Each row, then one of two labels for whether it has a hidden trait; a new part has new ones:
In the rows, zero is written as 128.
[130 130 134 141 115 131 139 130 108 118 127 119 131 120 122 155 130 121
 150 116 135 122 119 172 124 178 130 125 191 141 155 128 108  97 110 137
 126 125 105 100 115 151 128 125 125 127 127 125 109 124 139 138] | zed
[104 144 120 116 125 120 145 132  98 108 132  94 114 129 136 171 126 132
 130 135 139 110 121 159 134 142 118 127 111  51 125 177 156  90 104 139
 146 118 126  98  91 131 135 115 130 120 127 130 119 123 123 101] | zaned
[112 128 133 129 112 124 156 145 103 103 120 103 156 149 128 107 141 140
 121 120 129 138 130 199 113 153 128 119 184   1 126 208 155  58 147 130
 151 148 132 140 117 255  66 149 135 114 132 111 130 130 110  53] | zaned
[123  92 130 129 118 141 150 142  83  84 128 117 144 138 136  80 124 131
 145 115 145 169 140 200 116 102 119 135  47 111 143  60 133  73 139 107
 105 101 117  77  33 117 146 133 129 132 127 146 105 125 149 150] | zed
[139 135 127 142 103 123 137 129 162 150 124 113 135 165 133 205 132 120
 144 124 145 136 126 232 106 159 139 109 174  73 115 105 142 121 158 130
 116 132  91  99 103 219 126 133 126 127 137 127 112 141 133  16] | zed
[127 122 127 128 137 121 127 116 110 133 123 117 117 133 125 118 133 141
 137 120 133 133 114 118 128 125 133 136 131 140 104 142 135 129 126 121
 120 139 114 105 143 124 123 123 129 127 127 136 151 125 140  78] | zaned
[146 133 131 140 126 144 118 119 120 136 134 133 149 124 132 137 127 101
 140 135 131 118 133 190 122 169 134 134 203  93 114 124 118 129 136 139
 143 128 104 126  97 180 172 139 133 131 135 133  70 130 131 117] | zaned
[140 119 127 148 125 139 143 124 134 141 140 138 149 134 140 152 126 111
 137 141 135 122 122 231 113 146 128 124 207 105 130  84  98 146 150 142
 139 120  93 102 105 151 166 113 133 127 128 131  99 129 151 126] | zed
[126 116 129 124 137 131 129 136 106 117 129 123 139 117 137  15 132 121
  94 124 125 119 124 103 131  74 125 129  70 116 109 113 131 181 129 113
 124 124 134 131 106  81 120 131 133 132 132 139 134 132 127 145] | zed
[111 154 116 121 126 124 140 135 118 105 143 125 120 132 158 175 125 123
 134 141 140  82 128 172 132 148 122 134 105  49 152 178 157 152 137 134
 132 125 109  93  73 115 127 114 131 122 127 135 115 122 127 101] | zaned
[135 142 130 140 125 140 125 121  98 171 123 120 129 156 138 121 135 127
 127 110 130 133 122 151 120 123 129 110 173  88 131 104 129 103 157 139
 133 141 106 124 124 151 120 133 129 131 132 135 108 135 139  99] | zaned
[106 157  91 122 122 132 143 114 108 127 132 143 135 124 130 124 119 113
 130 139 120 116 132 170 130 137 119 132 142  92 122 191 160 123 106 134
 153 124 139 128  83 126 125 127 137 121 134 134 104 124 112 137] | zed
[126 119 126 142 118 125 150 133 125 143 133 117 139 156 159 133 136 132
 135 119 144 130 107 255 110 163 129 120 173  93 126  99  86 145 171 139
 136 149  80 103  90 119 136  95 131 124 122 138 106 129 160  68] | zed
[121 137 125 121 139 115 119 126 110 118 124 111 117 125 136 128 131 138
 120 126 128 124 122 122 139 132 125 135 119  81 100 149 143 135 126 126
 125 128 131 115 142 138 129 126 130 120 129 132 144 127 131 133] | zaned
[108 153 122 141 104 145 117 118 117 162 130 138 136 159 156 232 124 120
 122 134 117 129 131 210 136 170 138 114 225  50 132 140 156 129 130 132
 129 134 102 112 108 188 120 125 134 108 129 144  70 131 143  24] | zed
[119 109 128 127 133 137 163 122 111  87 121 109 135 147  99 104 131 144
 115 110 141 142 105 127 138  77 130 137  86 121 119 105 145 130 106 109
 116 107 119  94 151 184 147 144 133 123 127 127  98 124 142  58] | zaned
[142 138 134 139 111 139 149 148 128 129 126  80 144 127 123 163 143 123
 101  95 140 125 117 195 101 117 135 117 124   1 131 188 149  93 159 125
 128 138 143 136  51 208 102 134 128 110 141 106 131 130 126  27] | zaned
[128 133 123 135 106 126 140 126 153 137 133 127 146 152 142 183 127 115
 124 127 132 130 134 182 124 177 139 128 152  92 121 157 144 138 136 129
 108 132 108 113 112 190 132 127 127 119 132 129  98 123 125  96] | zaned
[126 137 119 131 100 131  90 130 139 176 149 151 147 167 166 203 129  96
  80 164 123 129 151 231 130 157 143 125 190 144 113 163 162 220 169 123
 110 137  86  96  98 123 159 136 133 119 135 146  69 128 140   1] | zaned
[126  69 132 120 128 114 104 126  88  88 135  88 138  70 184  77 136 125
  85 133 137 128 137  76 143 107 129 147  79 133 141 130 115 129  90 102
 159 110 150  96   8  52 187 114 128 137 120 137  87 123 152  71] | zaned
[109 154 134 126 107 129 115 135  52  93 122  92 129 130 124 169 132 134
 123 103 125 129 123 212 121 142 123 128 140  13 128 179 173  38 135 143
 134 126 128 118 115 175  87 137 129 111 134 132 119 131 128  80] | zaned
[120 127 125 132 115 139 146 136 135 120 120 126 132 161 119 144 116 133
 113 115 133 129 117 147 131 124 132 122 132  86 121 100 134 117 121 123
 114 129 103 115 148 226 101 135 130 111 128 135 109 127 129  73] | zed
[112 131 124 141 127 125 118 127  71 167 116 132 121 158 151 170 136 132
 118 104 124 128 112 168 122 131 135 117 181  95 127  83 141 138 159 137
 110 146 111  97 100 172 108 124 129 138 125 134 101 136 156  57] | zaned
[128 119 127 108 123 135 133 127 130 129 128 142 133 153 125 124 126 130
 144 137 129 126 124 175 116 110 128 119 152 131 125  77 130 117 147 130
 132 113  92 122 125 134 128 135 130 132 127 133 122 129 128  96] | zed
[122 106 130 133 124 120 146 127 120  93 124 140 141 112 153 125 141 127
 117 117 133 138 142 142 127 115 133 132 127 128 133 158 144 117 115 114
 120 121 151 111  52 188 150 131 130 143 125 108 105 117 119 102] | zaned
[123 136 132 141 104 138  98 146 110 176 121 112 143 171 133 128 134 106
  92 100 125 135 125 209 113  95 132  91 175  40 108  95 144 112 164 130
 132 136  95  94  72 160 104 147 125 121 139 136 117 138 143  52] | zed
[115 119 132 127 119 115 138 132  83 116 116 102 136 158 121 104 134 146
 129  97 129 153 128 164 119 162 126 129 161   1 118 172 137  63 121 131
 138 145 107 117 154 208  63 149 133 119 129 123 147 130 131 101] | zaned
[120 114 119 127 100 122 114 154 128 153 121 135 137 171 155 132 120 110
  91 115 120 141 141 151 126 147 137 117 105 137 116  90 127 169 137 121
  83 140  99 127 129 126 124 139 134 111 132 147 131 122 145 102] | zed
[128 110 125 131 120 122 124 128 116 136 130 131 147 138 132 110 126 118
 135 133 129 145 127 179 128 129 121 118 131 149 123  72 109 148 137 123
 134 126 101 107 107  94 103 128 128 131 127 131 135 131 141 135] | zaned
[123 133 128 138 120 128 138 121 133 112 134 129 142 114 143 146 132 117
 132 114 135 113 134 161 130 161 132 147 159 167 152 161 128 146 119 134
 120 114 128 100 107 205 145 122 131 139 129 118  94 121 119 121] | zaned
[131 115 132 135 119 126 172 132 153 116 114 138 151 147 124 121 152 122
 167 117 140 144 130 211 114 168 140 118 217   1  89 117 113 105 139 126
 143 143 112 162 107 255 101 161 139 129 134 112  84 132 126  76] | zaned
[128 123 130 127 137 127 138 123 150 117 132 144 132 150 126 103 124 126
 138 135 133 130 128 142 120 102 129 122 129 103 113 116 119 107 147 123
 128 126 105 118 118 183 116 139 133 135 131 137 135 131 120 108] | zed
[125 117 126 131 122 130 123 125 113 136 133 130 142 139 132  94 132 120
 128 124 127 128 120 143 123 109 122 118 144 115 117  89 110 149 140 128
 128 129 103 115 115 100 122 129 130 130 127 136 131 132 137 128] | zaned
[113 154 136 124 109 133 117 148  71 111 125 102 149 151 126 121 131 128
 107 127 124 127 130 209 117 129 124 128 162   1 130 205 185  63 150 141
 149 134 142 131 110 190  82 146 132 112 135 127 115 131 111  58] | zed
[135 134 131 136 113 134 138 127  91 125 118 112 128 137 119 164 138 126
 134 100 136 111 119 181 117 141 135 133 157  44 147 155 137  84 129 138
 126 132 119 130 126 189 102 134 127 128 135 117 119 130 124  20] | zaned
[127 130 133 144 128 140 119 130 112 145 121 125 134 154 145  84 131 131
 116 110 129 127 124 159 122 120 135 106 169  60 129 106 136  69 149 136
 130 147  88  95  86 185  85 145 132 136 130 139 138 138 125  45] | zed
[127  98 133 126 123 122 113 129 109  73 133 130 135 119 136  85 129 126
 136 135 134 160 145 159 129  93 123 138  76 177 141 103 141 116 149 117
 112 105 130  94  50  93 156 128 131 138 123 133 101 122 131 155] | zed
[101 104 118 136 123 121 145 134  65 132 110 137 126 166 161 160 138 134
 100  94 124 108 103 135 124  85 135 116 158   2 111  48 133 233 129 121
  89 142 127 120 147 191 114 117 133 126 126 136 146 138 149  11] | zed
[130 102 130 130 111 112 138 144 124 114 125 110 143 139 134 101 122 114
 132 108 142 156 136 185 117 134 124 124  76 114 132  79 118 116 124 112
 111 118 109 102  77  99 131 126 127 127 131 141 137 127 146 172] | zed
[131 139 125 134 117 136 109 126 107 181 133 138 139 158 148 123 135 106
 108 133 130 136 135 219 117 120 127 114 196 106 119 106 152 171 188 144
 140 140  85  96  93 135 161 123 128 133 133 133  77 136 152  57] | zaned
[135 124 133 142 109 133 132 125  93 114 128 126 150 110 138 151 128 105
 141 110 137 105 129 176 125 180 136 131 136 144 166 160 112 116  83 136
 130 118 111  99  99 148 122 126 126 136 129 119 112 123 117  93] | zaned
[122  72 130 137 111 128 107 145  99  54 147 133 184 122 129  50 139 133
 143 159 129 154 125 255 127 144 115 122 174 156 144  77  86 155 191 131
 146 112  73  82  97  47 157 135 136 130 120 133 101 127 137 130] | zed
[110 141 117 126 129 130 149 128 105 107 136 132 110 129 129 209 123 142
 148 133 137 144 118 182 125 116 119 129 134  57 112 144 137 183 120 130
 143 122 139  99 104 134 143 108 131 115 134 131 116 127 145 109] | zed
[120 125 123 134 129 129 136 122 107 150 131 149 136 149 153 128 123 120
 115 138 121 115 126 156 127 106 129 120 151  99 113  88 130 173 143 134
 126 132 124 126 130 131 149 120 133 131 128 139 130 134 138 101] | zed
[128  95 126 126 122 118 106 140 111  87 141 134 141 120 137  78 139 117
 134 145 132 146 128 193 139 149 121 130 134 218 149 128  96 174 149 123
 143 135 101  90  96  69 148 122 127 135 120 132 111 128 148 145] | zaned
[124 128 128 124 127 124 122 134 114 116 134 139 128 110 132 114 131 128
 132 147 127 122 129 131 134 134 126 135 128 167 136 152 128 133 128 133
 136 133 131 119 116  96 150 127 128 131 127 119 122 124 118 143] | zed
[105 104 117 124 130 126 148 127 100  94 132 133 124 134 126 162 132 150
 119 140 134 134 117  54 142  80 126 130  94 112 114 111 130 220 123 123
 119 118 135 119 159 136 147 117 134 126 127 126 114 127 145  97] | zed
[107 109 122 115 141 110 156 112  91  91 125 105 132 140 104 110 127 146
 132 133 141 162 113 118 142 108 120 142  96 137  58 200 153 186  93 132
 139 129 116  74 180 112 139 125 134 128 127 131 158 123 134  59] | zaned
[118 109 129 118 119 114 158 126 110 124 120  97 140 132 136 121 145 135
 100 114 136 125 131 118 122 145 130 126 119   3 111 200 154  79  96 125
 136 133 135 136 112 197 110 126 133 120 124 103 143 122 107  53] | zaned
[158 126 131 137 123 152 107 112 116 135 136 126 140 105 122 113 138  97
 148 118 140 127 130 174 127 123 126 133 137 117 132 136 107 139 138 129
 130 129 112 112  90 111 122 130 131 133 134 129  97 127 110  77] | zaned
[105 134 129 123 119 119 142 146 131  97 121  93 147 146 142 107 131 138
 102 111 127 142 120 193 124 166 126 116 153   1  92 207 174  76 139 128
 146 143 128 120 107 200  79 133 137 100 127 115 130 125 106 101] | zaned
[111  84 133 129 112 117 108 132 113  77 129  98 135 111 138 102 144 146
 134 137 135 147 106 168 150 134 126 129 142 152 129 102  80 121 121 120
 153 125 102  95 100  44 142 127 126 116 121 136  98 121 160  63] | zaned
[125 116 128 132 126 125 127 134 122 102 132 128 136 116 133 118 133 133
 135 144 132 132 125 162 133 136 126 125 143 145 137 113 106 152 148 133
 154 128 125 106 119 124 148 121 128 128 125 125 108 124 140 151] | zaned
[133 121 130 136 136 152  95 128  73 161 118  97 134 108 128  72 153 139
  91  90 124 125 111 113 129 128 130 122 150  79 126 149 124 103 180 133
 117 137 102 103  50 165  71 152 133 131 131 127 147 131 139  96] | zed
[130 125 122 124 122 125 115 130 123 135 142 146 141 130 139  94 133 102
 114 142 125 142 135 182 130 122 122 127 133 185 126 115 126 195 165 128
 136 133 113 110 112  69 156 118 130 134 129 129 102 130 143 144] | zed
[156  96 134 144 118 161 115 111  99 170 129  77 137 118 147  80 148 122
 130  71 143 145 116 159 130 145 143 130 131  78 134 182  53  47 101 116
 106 155  77 123  83  92  47 133 138 111 126 143 150 110 126   3] | zaned
[118 124 124 135 115 128 140 131 110 116 126 124 133 139 130 142 134 143
 139 133 133 135 118 162 128 134 130 121 163 103 138  83 114 147 165 134
 123 120 102 112 130 142 130 121 128 123 125 126 117 128 147  77] | zaned
[136 126 129 131 123 129 125 126 148 126 129 130 130 130 121 140 131 118
 133 122 132 129 132 151 124 131 131 128 144  90 120 135 132 127 136 129
 119 133 123 128 128 182 122 136 132 132 132 125 110 130 120 108] | zaned
